Below are the code and all the weights of a small trained network. Each question names an input and a class and asks about switching units off, where a switched-off unit gives its printed mean instead of its output.

import numpy as np


def w(rows, s, z=0):
    codes = np.array(rows[::2]) - 128.0
    scale = np.full(codes.shape[1], s)
    scale[-1] = z or s
    return codes * scale


def f(y):
    return np.maximum(y, 0)


def log_softmax(a):
    a = a - a.max(-1, keepdims=True)
    return a - np.log(np.exp(a).sum(-1, keepdims=True))


def net(x, mask):
    res = np.array(x, float).reshape(1, 6) / 4 @ E
    y = f(res @ A[0][:, :-1].T + A[0][:, -1])
    res = res + np.where(mask, y, B[0][:, -1]) @ B[0][:, :-1]
    return log_softmax(res[-1] @ U[:, :-1].T + U[:, -1])


A, B = {}, {}
E = w([
[107,137,155,150,129,133,156,141,136,111,118],'x0',
[35,91,60,114,31,122,136,117,120,25,59],'x1',
[183,172,132,102,80,5,151,200,180,102,167],'x2',
[203,38,194,83,124,102,204,106,72,127,88],'x3',
[128,125,147,135,120,117,100,116,106,123,147],'x4',
[118,129,133,125,143,125,128,143,136,123,111],'x5',
],0.016)
A[0] = w([
[202,48,209,59,100,127,186,109,78,114,78,143],'n0',
[164,155,137,162,207,138,108,133,110,184,154,247],'n1',
[158,43,164,103,144,171,143,125,78,115,107,137],'n2',
[112,121,165,167,239,213,131,76,90,229,147,253],'n3',
[106,207,88,160,141,98,116,162,146,167,189,226],'n4',
[215,96,182,117,171,65,189,181,142,157,171,126],'n5',
[105,80,123,153,156,195,108,110,110,147,110,238],'n6',
[154,244,160,161,129,117,119,180,163,139,167,207],'n7',
[105,50,134,69,112,149,164,65,74,120,66,92],'n8',
[85,83,104,152,116,158,108,85,128,89,63,125],'n9',
[12,118,64,139,110,171,81,92,110,113,120,216],'n10',
[112,124,73,108,25,20,133,168,128,57,116,32],'n11',
],0.011,0.0078)
B[0] = w([
[104,95,145,128,177,6,179,98,109,149,113,227],'n0',
[141,141,166,99,115,147,105,114,143,145,104,211],'n1',
[122,77,150,147,175,97,154,104,154,102,134,190],'n2',
[100,223,164,161,167,141,157,90,212,185,97,255],'n3',
[198,147,149,122,110,209,66,145,75,56,70,204],'n4',
[125,53,173,98,106,78,99,179,118,221,179,214],'n5',
[63,142,71,182,110,145,172,110,129,103,151,199],'n6',
[177,142,145,87,140,166,59,158,142,106,117,206],'n7',
[94,88,80,108,183,85,217,92,113,104,141,195],'n8',
[81,103,94,179,123,105,167,159,88,98,152,184],'n9',
[69,140,47,182,102,197,138,164,136,126,172,219],'n10',
[101,184,170,160,156,137,138,85,225,182,58,214],'n11',
],0.013,0.03)
U = w([
[128,202,131,173,119,191,85,80,217,129,94,254],'0',
[101,133,185,122,155,78,161,48,205,166,106,136],'1',
[212,133,169,5,111,170,62,166,99,76,133,105],'2',
[170,74,176,77,124,58,99,192,99,190,239,105],'3',
[84,124,70,148,70,189,143,184,89,96,236,113],'4',
[105,71,86,145,148,99,175,68,43,29,150,10],'5',
],0.012,0.0047)

Each question gives the input, the list of numbers given to net, and the class t.
The units are the neurons (one row each of A and B). Each row of codes is followed by its name. A weight is (code - 128) times the scale printed after its matrix; where a second scale follows, it is the last column's (A, B and U).
mask holds one flag per neuron, in row order. A switched-off neuron (its flag False) gives its mean, the last column of its row in B, instead of its output. The means were averaged over made-up inputs and are rounded, as every weight is.
A unit's drop is (log p(t) with every unit on - log p(t) with that unit switched off) / (log p(t) with every unit on - log p(t) with every unit switched off).
The circuit of an input: a set's keep is (log p(t) with only the set's units on - log p(t) with every unit switched off) / (log p(t) with every unit on - log p(t) with every unit switched off). Starting from all 12 units, units are removed one at a time, each time the one whose removal leaves the highest keep (on an exact tie, the one counted first), for as long as the keep stays at least 0.8.
units of the circuit, in order: the units of the circuit, biggest drop first
most important unit: the unit with the biggest drop
top k neurons: the k neurons with the biggest drops, biggest first
drop when u is switched off: that unit's drop, to one decimal
input [1,1,-5,6,6,-8], class 5: units of the circuit, in order => n11
input [-6,3,-1,0,3,-8], class 4: units of the circuit, in order => n0, n3
input [1,0,6,-7,8,-2], class 2: top 2 neurons => n3, n4
input [8,1,-7,2,7,5], class 5: top 2 neurons => n11, n9
input [4,8,0,4,3,-7], class 5: top 3 neurons => n3, n9, n8
input [6,6,0,0,-8,6], class 4: top 2 neurons => n3, n0
input [6,-1,4,8,8,4], class 3: top 2 neurons => n5, n3
input [-2,0,-5,-1,-3,6], class 0: top 2 neurons => n3, n0
input [-7,1,3,-1,5,-6], class 0: top 2 neurons => n5, n0
input [2,-2,1,-3,-7,-2], class 2: top 2 neurons => n11, n3
input [3,6,4,-3,-7,-1], class 0: drop when n11 is switched off => 0.9
input [-7,6,8,-6,-3,-2], class 0: drop when n11 is switched off => 0.3
input [1,-1,4,0,8,-1], class 2: drop when n0 is switched off => 0.1
input [-2,2,-3,0,-1,1], class 4: most important unit => n0
input [0,0,7,7,-6,5], class 3: drop when n3 is switched off => 0.6
